Each row has a name. Each question is about the rows just above it.

Columns, left to right: P M T S C X K Z
[ 44 -26 -20  -9  34   1 -17 -24] : k205
[ 56 -14  59 -14  26  -5   0 -24] : k704
[ 21   7  12 -39  -1   9   5  12] : k125
[ 21 -33  14  -5  41   1  -9 -62] : k817
[  9 -14  52 -22  26  35   4 -44] : k340
[103 -14   8  12  68   1   3 -39] : k53
[-76  13 -19  47 -53 -24   3  37] : k325
[-46  29 -49   1 -42   1   6  56] : k119
Which column holds this, read top down? [ 1 -5  9  1 35  1]	X
Which column holds [ 1 35] top down?	X
Which column holds this, read top down? [ 26  -1  41  26  68 -53]	C
[26 -1 41 26 68] is in which column, read top down?	C

Columns, left to right: R H J W U
[-15  62 -29  39  21] -> k325
[-14  96 -66  57  52] -> k410
[ 27 -31  78  -5  26] -> k53
[-15  42 -47  39  44] -> k119
[-21  42 -47  39  44] -> k597
Which column holds [-66  78 -47 -47] top down?	J
[-14  27] is in which column, read top down?	R
Which column holds [ 78 -47 -47] top down?	J
Which column holds this, read top down? [57 -5]	W
Which column holds this, read top down? [-66  78 -47]	J
Which column holds this, read top down? [52 26 44 44]	U

Columns, left to right: E A Q L
[-35 -15 -73 -87] = k119
[  18    7 -101   13] = k704
[ 20  21 -97  79] = k53
[  18    7 -101   83] = k410
[-15   7  21] is in which column, read top down?	A
[-101  -97 -101] is in which column, read top down?	Q
Which column holds this, read top down? [18 20]	E
Which column holds [-87  13] top down?	L

Columns, left to right: F V N B
[-42  76  50 -87] : k119
[-21  73  80 -62] : k340
[ -41  100   73 -100] : k800
[-37 100  60 -92] : k704
[-69  86  36 -87] : k597
[-67  67  34 -65] : k53
[-46  98  51 -88] : k205
[ -7  78  47 -80] : k325
[-49  74  59 -97] : k817
[-71  80  27 -91] : k410
[-60  83  48 -81] : k202
[51 47 59 27 48] is in which column, read top down?	N
[67 98] is in which column, read top down?	V
Which column holds [ -62 -100  -92  -87  -65  -88] top down?	B
Which column holds [80 73 60 36 34] top down?	N

Columns, left to right: didi mefek galez bon bute popu lepu
[ 17 -82  51 -21 -22   7  14] -> k53
[-43  69  34   1 -46 -60 -34] -> k704
[ -1  -5 -33 -48 -37  16 -14] -> k119
[-27  -7 -11 -13 -10  27  47] -> k325
[ 43  26  31 -25  16  91  18] -> k202
Which column holds this, read top down? [-82  69  -5]	mefek
Which column holds [-22 -46 -37 -10] top down?	bute

Columns, left to right: sugi Lun muto rulo Nuvu
[ 55 -76 -37 -60  -6] = k202
[ 45 -16 -38  63 -49] = k325
[  68  -90    5   64 -113] = k340
[-16 -90] is in which column, read top down?	Lun
Which column holds this, read top down? [-60  63]	rulo

Columns, left to right: Kop Kof vap filed Gol Bube Fosar nazub Gaf
[-14 -11  13  23   9 -17 -13 -90 -13]  k202
[ 54   4  40 -18  37  40 -13 -26 -17]  k119
[-28  24 -10  15  19 -67 -20 -11  12]  k800
[ -6  17  37 -25   9  -7 -28  77  18]  k817
[ 54   4  40 -18  37  40 -13  24   4]  k410
[ 11   7  22 -15   8  31 -22  90  32]  k205
[ 17  11  23 -13  -4  -7 -18  33   0]  k704
[-65  48   7 -39  19 -48  -3  29  11]  k340
[-18  17  -9 -10  -3  -5  -5 -27  -2]  k53
[ 21  44   4 -17  20  53 -32 116   5]  k597
[ 15   6  46 -11  -8   9 -32  94  32]  k325
[ -4  13 -13   9  -3   2  -6 -37 -13]  k125
[22 23  7 -9  4] is in which column, read top down?	vap
Which column holds [ 7 11 48 17 44  6 13] top down?	Kof

Columns, left to right: pag guz bal dov viba Zilu dut Nizud deve fivoz
[-111   55   32   15  -70    4   -7   32  -23  -12] = k340
[-59 -54 -47 -74  -8  44 -29  30 -28 -67] = k704
[ -18  -55  -45  -25    8   56  -22   17   53 -104] = k410
[-35 -36  13 -52   0 -74 -46 -26 -60  80] = k817
[-27   5  24  55 -42  37 -16 -15 108 -57] = k205
[-111   29   35  -14  -80    3  -25    7  -38   20] = k53
[   9 -106  -26  -71   17   -5  -59  -44    9    9] = k202
[-111  -59  -18] is in which column, read top down?	pag
Which column holds this, read top down? [ -8   8   0 -42 -80  17]	viba
Which column holds this, read top down? [ -27 -111]	pag
Which column holds [ 56 -74  37   3] top down?	Zilu

